Below are the code and all the weights of a small trained network. Each question names an input and a class and asks about switching units off, where a switched-off unit gives its printed mean instead of its output.

import numpy as np


def w(rows, s, z=0):
    codes = np.array(rows[::2]) - 128.0
    scale = np.full(codes.shape[1], s)
    scale[-1] = z or s
    return codes * scale


def f(y):
    return y / 2 * (1 + np.tanh(0.7978845608 * (y + 0.044715 * y**3)))


def log_softmax(a):
    a = a - a.max(-1, keepdims=True)
    return a - np.log(np.exp(a).sum(-1, keepdims=True))


def net(x, mask):
    res = np.array(x, float).reshape(1, 4) / 4 @ E
    y = f(res @ A[0][:, :-1].T + A[0][:, -1])
    res = res + np.where(mask, y, B[0][:, -1]) @ B[0][:, :-1]
    return log_softmax(res[-1] @ U[:, :-1].T + U[:, -1])


A, B = {}, {}
E = w([
[255,99,144,209,36,175,18,199,89],'x0',
[158,85,27,76,217,27,10,172,151],'x1',
[239,198,54,143,151,176,136,13,205],'x2',
[77,253,94,215,68,31,122,182,178],'x3',
],0.0055)
A[0] = w([
[29,150,141,78,189,101,184,91,154,135],'neuron 0',
[104,232,113,196,104,49,129,167,155,75],'neuron 1',
[243,211,38,142,164,187,131,2,235,5],'neuron 2',
[67,137,122,85,181,96,191,101,149,29],'neuron 3',
[138,106,55,80,184,55,42,158,143,77],'neuron 4',
[58,146,88,89,207,108,210,70,160,133],'neuron 5',
[91,215,94,196,68,36,123,148,184,83],'neuron 6',
[197,109,150,192,68,177,54,190,99,103],'neuron 7',
[153,34,146,58,180,209,123,77,74,88],'neuron 8',
[146,98,60,84,202,40,50,184,116,95],'neuron 9',
[87,168,203,182,67,198,215,102,101,95],'neuron 10',
[165,21,147,68,182,190,132,75,77,82],'neuron 11',
[213,113,167,181,61,151,58,181,106,112],'neuron 12',
[117,155,212,166,55,170,214,93,92,102],'neuron 13',
[19,121,156,65,174,62,199,89,153,117],'neuron 14',
[48,156,124,61,176,102,197,96,166,134],'neuron 15',
[201,90,141,186,40,142,70,174,95,106],'neuron 16',
[52,81,185,96,125,83,110,209,42,33],'neuron 17',
[37,67,178,123,122,96,124,226,75,21],'neuron 18',
[183,34,156,52,191,194,138,92,82,92],'neuron 19',
[103,171,217,151,58,189,213,116,84,92],'neuron 20',
[85,233,86,209,95,68,117,170,170,74],'neuron 21',
[34,67,179,115,102,97,136,212,70,15],'neuron 22',
[153,105,74,91,201,39,54,173,135,112],'neuron 23',
],0.0061,0.0027)
B[0] = w([
[187,161,96,143,172,163,68,145,73,219],'neuron 0',
[103,174,165,68,81,131,102,182,157,194],'neuron 1',
[147,60,238,225,60,1,192,33,84,254],'neuron 2',
[174,146,107,144,147,139,85,134,90,175],'neuron 3',
[88,79,82,139,153,172,177,93,177,208],'neuron 4',
[173,149,114,148,157,134,79,149,82,228],'neuron 5',
[74,177,167,54,76,126,99,190,144,206],'neuron 6',
[183,151,90,140,172,153,79,140,75,207],'neuron 7',
[82,183,166,71,78,115,108,190,149,217],'neuron 8',
[91,76,80,135,155,180,197,82,185,220],'neuron 9',
[89,76,70,121,165,185,174,98,195,215],'neuron 10',
[74,189,165,58,70,114,111,198,155,215],'neuron 11',
[180,171,73,146,188,151,80,144,68,207],'neuron 12',
[98,76,65,123,156,168,171,95,182,208],'neuron 13',
[183,157,102,150,154,153,79,132,69,229],'neuron 14',
[187,156,98,140,165,154,75,144,79,218],'neuron 15',
[182,160,92,138,178,159,71,132,74,203],'neuron 16',
[141,98,182,180,90,68,160,72,111,196],'neuron 17',
[144,104,184,191,99,60,152,81,104,195],'neuron 18',
[80,183,169,55,74,113,105,195,154,220],'neuron 19',
[94,82,77,132,175,165,175,101,190,212],'neuron 20',
[93,171,159,76,81,123,117,193,145,203],'neuron 21',
[144,88,182,185,100,54,155,76,108,193],'neuron 22',
[94,76,83,129,157,179,190,88,186,216],'neuron 23',
],0.0089,0.0062)
U = w([
[210,170,71,142,206,169,68,154,11,254],'0',
[60,46,55,123,179,188,185,89,254,161],'1',
[51,197,204,38,40,111,109,224,166,31],'2',
[150,67,240,210,85,14,163,45,75,98],'3',
],0.0097,0.00059)

Each question gives the input, the list of numbers given to net, and the class t.
The units are the neurons (one row each of A and B). Each row of codes is followed by its name. A weight is (code - 128) times the scale printed after its matrix; where a second scale follows, it is the last column's (A, B and U).
mask holds one flag per neuron, in row order. A switched-off neuron (its flag False) gives its mean, the last column of its row in B, instead of its output. The means were averaged over made-up inputs and are rounded, as every weight is.
A unit's drop is (log p(t) with every unit on - log p(t) with that unit switched off) / (log p(t) with every unit on - log p(t) with every unit switched off).
The circuit of an input: a set's keep is (log p(t) with only the set's units on - log p(t) with every unit switched off) / (log p(t) with every unit on - log p(t) with every unit switched off). Starting from the 12 units with the biggest drops (on a tie, the unit counted first), units are removed one at a time, each time the one whose removal leaves the highest keep (on an exact tie, the one counted first), for as long as the keep stays at least 0.8.
circuit, biggest first: the units of the circuit, biggest drop first
k most important neurons: the k neurons with the biggest drops, biggest first
drop of u: that unit's drop, to one decimal
input [4,1,6,7], class 2: circuit, biggest first	(neuron 6)
input [3,6,-1,6], class 1: 2 most important neurons	(neuron 9; neuron 23)
input [-7,-1,-6,-7], class 0: 2 most important neurons	(neuron 14; neuron 0)
input [-1,8,2,-8], class 1: 2 most important neurons	(neuron 9; neuron 23)
input [4,-7,6,7], class 1: 3 most important neurons	(neuron 10; neuron 13; neuron 20)
input [-8,0,8,3], class 0: 4 most important neurons	(neuron 15; neuron 0; neuron 5; neuron 14)
input [-5,0,7,7], class 2: 2 most important neurons	(neuron 6; neuron 21)
input [-1,5,-6,-1], class 3: 2 most important neurons	(neuron 17; neuron 18)
input [-8,2,-6,8], class 0: 2 most important neurons	(neuron 14; neuron 0)
input [6,7,-2,-1], class 1: 3 most important neurons	(neuron 9; neuron 23; neuron 4)
input [-5,-2,-6,5], class 3: 3 most important neurons	(neuron 22; neuron 18; neuron 17)
input [-2,8,6,8], class 1: 3 most important neurons	(neuron 23; neuron 9; neuron 4)
input [3,-6,7,3], class 3: drop of neuron 23	0.5
input [-8,5,7,-3], class 0: drop of neuron 15	0.1
input [-3,6,8,-7], class 3: most important neuron	(neuron 2)
input [-1,7,3,7], class 1: drop of neuron 10	-0.1
